Below are the code and all the weights of a small trained network. Each question names an input and a class and asks about switching units off, where a switched-off unit gives its printed mean instead of its output.

import numpy as np


def w(rows, s, z=0):
    codes = np.array(rows[::2]) - 128.0
    scale = np.full(codes.shape[1], s)
    scale[-1] = z or s
    return codes * scale


def f(y):
    return y / 2 * (1 + np.tanh(0.7978845608 * (y + 0.044715 * y**3)))


def log_softmax(a):
    a = a - a.max(-1, keepdims=True)
    return a - np.log(np.exp(a).sum(-1, keepdims=True))


def net(x, mask):
    res = np.array(x, float).reshape(1, 3) / 4 @ E
    y = f(res @ A[0][:, :-1].T + A[0][:, -1])
    res = res + np.where(mask, y, B[0][:, -1]) @ B[0][:, :-1]
    return log_softmax(res[-1] @ U[:, :-1].T + U[:, -1])


A, B = {}, {}
E = w([
[134,37,240],'x0',
[245,165,135],'x1',
[94,205,198],'x2',
],0.012)
A[0] = w([
[117,173,168,29],'N0',
[43,142,140,103],'N1',
[8,140,145,189],'N2',
[186,179,153,103],'N3',
[215,135,136,169],'N4',
[117,90,158,80],'N5',
[130,163,94,64],'N6',
[158,115,182,116],'N7',
[105,184,182,64],'N8',
[123,159,160,15],'N9',
[145,210,186,56],'N10',
[126,110,161,121],'N11',
[199,133,126,198],'N12',
[174,69,69,29],'N13',
[66,89,101,154],'N14',
[75,165,69,152],'N15',
[67,116,101,31],'N16',
[140,167,100,31],'N17',
[161,75,80,35],'N18',
[242,120,161,174],'N19',
[131,220,52,70],'N20',
[80,111,129,130],'N21',
[116,75,168,22],'N22',
[145,185,165,83],'N23',
[114,149,80,34],'N24',
[111,148,139,2],'N25',
[172,96,171,63],'N26',
[192,162,130,26],'N27',
[53,107,84,32],'N28',
[116,150,74,45],'N29',
[109,203,170,77],'N30',
[83,174,161,101],'N31',
],0.016,0.0054)
B[0] = w([
[121,51,130,156],'N0',
[130,134,86,201],'N1',
[135,159,65,254],'N2',
[98,138,36,182],'N3',
[102,157,85,203],'N4',
[39,153,152,162],'N5',
[47,123,174,159],'N6',
[61,156,134,177],'N7',
[156,66,136,183],'N8',
[92,67,116,139],'N9',
[160,66,114,190],'N10',
[63,148,109,158],'N11',
[123,157,91,196],'N12',
[190,25,138,176],'N13',
[149,152,55,189],'N14',
[107,151,172,209],'N15',
[122,128,90,163],'N16',
[77,122,132,153],'N17',
[176,13,144,163],'N18',
[106,155,96,228],'N19',
[71,145,182,236],'N20',
[121,146,98,168],'N21',
[45,143,153,172],'N22',
[142,92,100,167],'N23',
[71,82,160,158],'N24',
[54,12,128,126],'N25',
[55,144,153,169],'N26',
[63,148,59,166],'N27',
[112,138,106,180],'N28',
[80,102,157,165],'N29',
[172,81,150,188],'N30',
[178,50,121,185],'N31',
],0.011,0.014)
U = w([
[166,161,9,75],'0',
[96,139,165,120],'1',
[205,29,85,126],'2',
[200,195,89,251],'3',
[197,150,209,90],'4',
],0.014,0.017)

Each question gives the input, the list of numbers given to net, and the class t.
The units are the neurons (one row each of A and B). Each row of codes is followed by its name. A weight is (code - 128) times the scale printed after its matrix; where a second scale follows, it is the last column's (A, B and U).
mask holds one flag per neuron, in row order. A switched-off neuron (its flag False) gives its mean, the last column of its row in B, instead of its output. The means were averaged over made-up inputs and are rounded, as every weight is.
A unit's drop is (log p(t) with every unit on - log p(t) with that unit switched off) / (log p(t) with every unit on - log p(t) with every unit switched off).
The circuit of an input: a set's keep is (log p(t) with only the set's units on - log p(t) with every unit switched off) / (log p(t) with every unit on - log p(t) with every unit switched off). Starting from the 12 units with the biggest drops (on a tie, the unit counted first), units are removed one at a time, each time the one whose removal leaves the highest keep (on an exact tie, the one counted first), for as long as the keep stays at least 0.8.
circuit, biggest first: the units of the circuit, biggest drop first
k most important neurons: the k neurons with the biggest drops, biggest first
drop when u is switched off: that unit's drop, to one decimal
input [4,6,6], class 0: circuit, biggest first -> N3
input [-6,-4,7], class 2: circuit, biggest first -> N31, N30
input [3,2,1], class 3: 2 most important neurons -> N20, N6
input [4,4,1], class 0: 2 most important neurons -> N20, N19
input [5,5,-3], class 0: 2 most important neurons -> N20, N19
input [7,-2,8], class 2: 2 most important neurons -> N31, N8
input [7,-3,-7], class 1: 3 most important neurons -> N22, N5, N26
input [-5,5,6], class 2: 2 most important neurons -> N10, N30
input [1,1,2], class 3: 2 most important neurons -> N13, N18
input [5,3,-4], class 1: drop when N26 is switched off -> 0.1
input [1,-1,-1], class 3: drop when N9 is switched off -> 0.0
input [-2,-8,6], class 0: drop when N2 is switched off -> 0.4
